Each row is followed by its class.
[ 14  14  10  17  -4 -21 -12  39 -52  17   3 -16  15   5 -54  65 -12 -30
  66 -77 -44   6 -29   4  23 -29  54  13  34 -18 -39   2  -1  -7  75  20] : j_379
[ 33  18 -71 -49  27   0 -15  34  21  -5 -20   8   0 -50  -3 105 -13 -94
  16 -25 -22  25   2  28 -18  33 -62  34 -19   3   1  33   4  15  13 -26] : j_362
[ 43   1  19  32 -48 -35  14  29  38  -5   5  -3  -5 -14  33 -34   2  34
 -10 -52  30 -48 -34 -10  13  33   4 -16   5  88  35   6 -13 -37  27  39] : j_950
[ 68   1  25  36 -68 -20  29  34  -1 -21  17 -17  12 -24  22  -5 -16  19
 -12   7  15 -30 -53  13  10   3  11 -14  45  76  13  11  -9   6  48  48] : j_362
[   0   -4  -30  -25   14    7   -5   11   58  -40 -112  -10   14    6
    8    5   32  -59    9  -60  -14   14   19   11    6   39  -75   42
   39   21   36   39   49   40   -1  -15] : j_950
[ 16  24 -33  16  41  -9   9   5  -6  37 -47  24  30  -3 -12 -28 -15 -34
   6 -36   9 -11  35  30  14   0 -58   6  28  35 -30  34  34  10 -27 -15] : j_98
[-16 -18  25  -6  -4  21 -13  22   5  26 -15 -20  19  -9  12 -67  21 -40
   3 -18  41  85   1  32  45  29 -43   5  20 -13 -46 -44  40 -14 -46 -28] : j_379
[  13   -5   -3   21   30   34   28  -31   -6   11  -22    3   58   11
    2 -114   -9  -36    3  -14   33    5   17   -6   60   14  -55  -20
   57   19  -46   24   79    2  -17   10] : j_98
[ 14 -26  14  -1   0  21  29 -19 -89  -2  37 -27 -18   1  -9  46  33   4
  -8   7 -21  19 -17  45 -11 -40  63   5  11  13  29  15   6  50  48   8] : j_624
[ 21  40 -25 -42  11   7  -5  50  16  36 -33  -9  15   0  -2   0  20 -42
  23 -33 -21  31   5  78   2   9 -25  14  22  30 -20  22  22  -6 -31 -43] : j_185
[ 17 -12  -4  26   9  -7 -13 -40 -30  15 -24   4  58 -30  -7 -40  -1 -30
  13 -23   3  22  35  51  13  15 -45 -28  65  23 -14  25  72   4  -5 -23] : j_609
[ 47   4 -24  -9 -45  21  15  29 -64 -16  -7 -51  39  53 -10 -20  10 -39
  29  43 -50  22 -15 -27  -2 -36  94  37   5 -18  -2  22  42  24 -13  36] : j_187
[ -4   0 -32  24  10   3  30 -23 -27  25 -88 -26  30  17   1 -56  35 -20
  12 -15 -27   3  25  39  28  -9  33   0  54  34 -13  39  34  -1  20 -14] : j_950
[  36  -13   17   -7  -39   32   23  -38 -108   35   30  -23   -2    8
  -13  -68   96   12  -48   34  -24   22  -13   78   14  -66   61  -12
    4   81   10    1   31   53   42    7] : j_98
[ 11   8 -28  -6   0  28  -4  -4  -6  12 -85 -28  31  44   5 -25  51 -23
  15   6  -9  26  15  83   5 -37  45 -14  35  43  -9  29  41  14 -30 -46] : j_950
[-16 -20  -5  19  35   7   4  22 -34  21 -56   3  28   1 -36 -15  22 -33
 -47 -27 -17  23   9  74   0   4   1 -12  34  82 -31  17  33  30 -31 -28] : j_362
[-22  -7 -14  22   5  45  16 -10  38  26 -21 -42  27 -13  -8 -71  43 -36
  11 -31  45  19  -1   0  77  -1  40 -40  43  63 -78 -16  25 -29   1 -35] : j_379
[-13 -34  10  70 -16  10  67 -29 -25 -22 -10  12  -4  12  10 -33 -99  10
 -23 -16  26   8 -31  64 -32  75   4 -10 -59   5 -43  22  10  93 -16  88] : j_98
[  3 -15  10  -5  21  14  22  15  16  -8 -79 -19  24  13  -3 -42  51 -32
   0 -15 -16   3  33  22   7 -22   1   9  59  15   4   3  36  -6   5 -51] : j_187
[ -5  -5 -29 -40  48  52  26  16   5 -17 -11  11 -22 -26 -32  93  -4 -36
 -23 -58 -11  -5 -21   5  -6  16 -44  54 -39   7  18  16   6  69  35   4] : j_362
[ 14 -20  25  13 -31  18  40  26  36  27  19  -1 -23  23  -2 -18 -50  34
  17  -2  21 -16 -30  23  24   3  -1   0   0  29 -20   0  13 -16   1  19] : j_624
[-11  14   6 -28 -17  57  56  -1  31   7   0   4 -52  26  16 -17 -31 -14
  -5  30  10  29  -6 -35 -15  33  24  32 -29  21 -16   9  -5  22  15   2] : j_98
[ 30 -37   8  48 -16   7  82 -25 -23  -9   5   8  16 -13  14 -51 -55  45
 -39  20  37 -28 -11   4 -11  30  21   0 -39   7 -14  10   2  46 -14  57] : j_187
[-17 -15   9  17  43  44  28 -12 -28   4 -65 -16  34  -9 -13 -78   3 -17
 -53  41  30  25  27  39  21   2 -44   7  45  46 -30   2  79  18 -35  -7] : j_362
[-33 -14  20  22  34  12  27 -44 -47   1  65 -20 -22  31 -11 -26  25  22
 -18  50 -22  39  14 -72  41 -36  26 -11  12 -11  18  50  14  -5  20   5] : j_185
[ -1 -19 -12  -4  46   7  -1   9   2  46 -39  23  22 -51 -19  21  -5 -34
   5 -29   7  20  48  92 -12  -2 -48 -12  53  15 -23  11  32 -25 -28 -73] : j_609
[ 14 -19  29  41   1  -3  44   1 -66   2  23 -33  -4  30  29 -28 -11   2
  20 -12  10  16 -11  18  10  -9  67  -9  27 -22   7  19 -21  25  22  -4] : j_624
[ 26  -2 -23  23 -25  -2 -65  -8 -70 -59  42 -23  68  39  18 -18 -26 -32
  29  40  19  -2 -12 -68  20  15  18 -23  14 -54  19  22  15  -3 -72  47] : j_379
[ 16  -2 -14  12  15  30  25 -17  -2  16  -2  27  15  -8  -7 -27 -17   3
 -40  41  45 -14  18  47 -17   2 -36 -24   6  89 -19  26  34  19 -52   1] : j_98
[-29 -25 -19 -19  19  30  26   5  24   0  -4   9 -45   4   9  18  -3 -12
 -33 -12   9   4   5  -8 -28  55  18  16 -54  44  27  21 -19  -6 -16  -8] : j_950
[ 13 -21 -20 -34 -10  62  29  14 -33 -24  44 -11   0  10 -15  33 -30 -49
   1   1  14  20 -44 -41   6  42  60  -3   7  -5 -25  24 -26  19  -3  30] : j_379
[ 16 -41  45  37  -4  -8  28 -36 -88  -2  36  -7   5  25  20 -42 -20  59
 -32  26  -1 -12  -5  29  -5  -2  28 -21   7  17  50  22  20  13  16  28] : j_624
[ -2 -17 -19 -49 -30  25 -11 -25 -86  11   6 -45  -5  11   4 -41  52 -14
 -48  69 -48  85  -3 -18  15 -26  46  16 -35  -1  35   6  66  13 -32  20] : j_609
[ 31 -54  -3 -10   5  19  28  27 -15  25 -22  -2  51  -6  -3 -82   9 -40
 -30  23  -1  44  30   8  21  18 -18  23  47  18 -26  12  70 -21 -63 -21] : j_187
[ -8   5   4 -18  26  38   4   7 -33   7 -79 -18  21   1 -31 -84  53 -59
 -36 -14  -7  14  20  41  20  10 -16  18  50  59 -28  -7  52  25   1 -30] : j_362
[ -7 -18  11 -13  -3  44  12  15 -30  11 -50  -9  73 -20 -25 -67  36 -34
   9  15   9  -1  20  58   2  -7 -40  12  58  28 -21 -22  56  32 -66 -35] : j_609
[-59 -12  10  43  -7  -2 -36 -23 -48  -8  40 -49  11  28  33 -41  30 -37
  34  37 -17  84  27 -90  28  -5  34   6   5 -74  24  -6  27 -15 -46 -19] : j_609
[-11  -9   7  31   7   4  12  15  36  -8 -35  -1  34 -18   7 -26 -10  -8
   0  20  14 -37   4  10  11   8  -3 -31  24  51 -26  -5  -3 -30  -5 -27] : j_362
[-57 -37  19  12  -9   1  -6 -17 -65  24 -12  -5 -33  35 -32 -23  -5  50
 -32  79 -46  28   7 -16  10 -37  77   8 -33 -28 -25 -26  25 -11 -37  40] : j_624
[-10 -25   1  35  -5  14  73  15  25  -5  20   1 -14  42  12 -23 -51 -29
  29 -17   9   8  -5 -44  -9  54  26  17 -29 -33 -18  28 -45  27  -9  -2] : j_187
[ 18   7 -18  -8   8   8   5   7  29  29 -60  -8  32 -46 -26 -29  35 -16
  21 -18   6 -44  26  48  30 -43 -43 -14  56  49 -18  -1  38 -29   9 -43] : j_609
[  4   1 -31   7   6 -10  27  -3 -27  47 -30  -7  16 -34  -4  16  -5 -27
   0  -5 -10  67   9  47   8  -4  -4 -12  35  18 -34  25  32  13 -21 -13] : j_609
[ 32   5  14  -9  -6  14  12   0   1  31 -59   7  13 -17   9 -87  21  -9
 -30 -10   9   5  28  51  22   8 -46  12  77  72  -8   4  69 -18  13 -13] : j_98
[ -12    0   -1  -14   26   31   14   24  -22  -26   59    7  -42   30
   10   96  -22    9  -44  -11   -4   44  -29 -107  -24   -5   89   18
  -53   15   32   31  -13   36  -24   31] : j_98
[ 33  -1  26  57 -63 -15  62 -17 -13  33  23  -8  38  15  53 -61   6  54
   2 -18  14   9 -44  16  32  29  17 -34  54  86  24  30  11  -6  33  37] : j_950
[  16   -1   -7   12  -24  -11    3  -53 -107   15   32  -15   14   -4
    2   18   47    5    3  -12  -35   39  -24   65    5  -36    6  -25
    4  -25   40   18    7   65   30   17] : j_609
[-53  -8  30  -3  17  51  69 -28 -39  12  27  -3 -17   6  -6  16 -26  27
 -13  44  -4  26  -4 -33 -30   6  44   2 -24   7  11   1   3  18  11   2] : j_609
[ -2   2 -16 -23  24  12 -37  -3 -48  -4  79  -9 -66   7 -28  70  23  19
 -27   2 -50   3   2 -66  23 -36  36  25   2 -20  61  44   2 -42  33  32] : j_185
[ -9  -3   1 -13  27  83  52   1  24  24  42  10 -27   7  21  21 -41  17
  -3  17  34 -20  -3   2 -11  -2  48  -3 -36  28  -6   4  -4 -32   3 -22] : j_98
[ 30  -6  25 -18 -17   4  20  37  29 -19 -39  -6  12 -31  -1  38  16  30
  22 -63 -45 -55 -27  52  18 -16   2  15  58   2  19   9  -2   0  70   4] : j_185
[ 44 -31  22  17 -68 -10  19  27 -16   6  38  -8  -7 -20 -10   9   1  38
 -12   6  14 -37 -44  33  16 -13   9 -10  12  60  16  -1 -28  -4  33  35] : j_379
[ 23  -1 -28 -23  -4  15  17 -18 -59  37 -29 -13  18 -22 -40 -18  32 -39
 -11 -10 -35  25   7  72  11 -15 -23  -3  54  52  -5  33  60  16  24   1] : j_609
[ -8  21  -8 -35  31 -13 -24   5 -12  59 -49   5  -1 -14  -6 -46  35 -55
 -16 -19 -34  85  28  24  38  14 -65  23   9   4 -28 -13  58 -32  13 -44] : j_362
[  6  20  -9  -5   6 -12   2  20  -1  26 -67  -4  18   0  16   1  31 -31
  24 -35 -14  43  18  27   3  11  -5  21  54  15  -3  11  22 -10   2 -31] : j_950
[ 13 -19  -6  -8 -16  -1  47 -10  32 -14   7  16 -28 -16   0  24 -13 -10
  -4  19 -12 -12   5 -22 -32  26  17   8 -41  11   3  13 -32  10  37  -4] : j_187
[ 22 -30  10 -16  -6  13  29 -11 -98 -16  31 -24  16 -12   2 -29  56 -33
 -45  15 -28  38 -30  -8  22  -3   7  14   0  10  30  14  10  59  40  21] : j_362
[ 20  36   8  34 -10  -1  53 -22  -5  26  19  -1  14  17  20 -57 -48  62
 -19  39  36  -2 -16  43   5  14 -20 -36 -14  59 -12  39  20  13 -29  37] : j_185
[ 66  10  26  23 -59  27  13  24  17 -12  12  -8  -6  11  47  -9 -24  36
 -19  -4  55   7 -51  44  16   6   5 -14  52  36  13   6  -4  22  -1  15] : j_362
[ 41  -6  54  17 -71 -31  38  63  79 -11  29  -3  23 -19  26  -6  -8  27
  43 -56  -8 -18 -62  18  20  25   7 -19  18  49 -17  -1 -31   4  40   8] : j_185
[ 15  15 -26 -42   4  22  -5  34   4  23 -76  10  22 -20 -36 -47  55 -67
   0 -50 -25 -30  25  44  12   9 -65  48  46  72 -15  -2  46  21   2 -19] : j_98
[-42  -5  54  44 -27 -12 -14 -25  15  -1   8   2 -49  47 -21 -90  22  20
  -4  31 -13  -3  -1 -70  62 -12 -44  -4  19 -12   1 -18  -1 -27  45  18] : j_362
[  4  23 -57 -81  28  22 -18   4  -6   6 -72 -23  31 -20 -12 -47  40 -66
  -7  -8 -66  -3  32  24  14  31  -9  22   0  30  -7  25  62 -32   1 -20] : j_185
[ 12  34  -5 -18 -19  16  -5  30  15  21 -25 -22  18   1  -7 -48  13 -38
  35  40  40  24  26 -41  28   0 -64  57  21  17 -20 -16  27  -1 -38 -25] : j_379
[  4 -34  11  17  50  -1  54  -7 -57  41 -68  -8  51 -19 -25 -70  34  12
 -40  -3  -7   8  30  23  29 -34  25   0  43  75 -24  22  67 -12   5  -6] : j_950
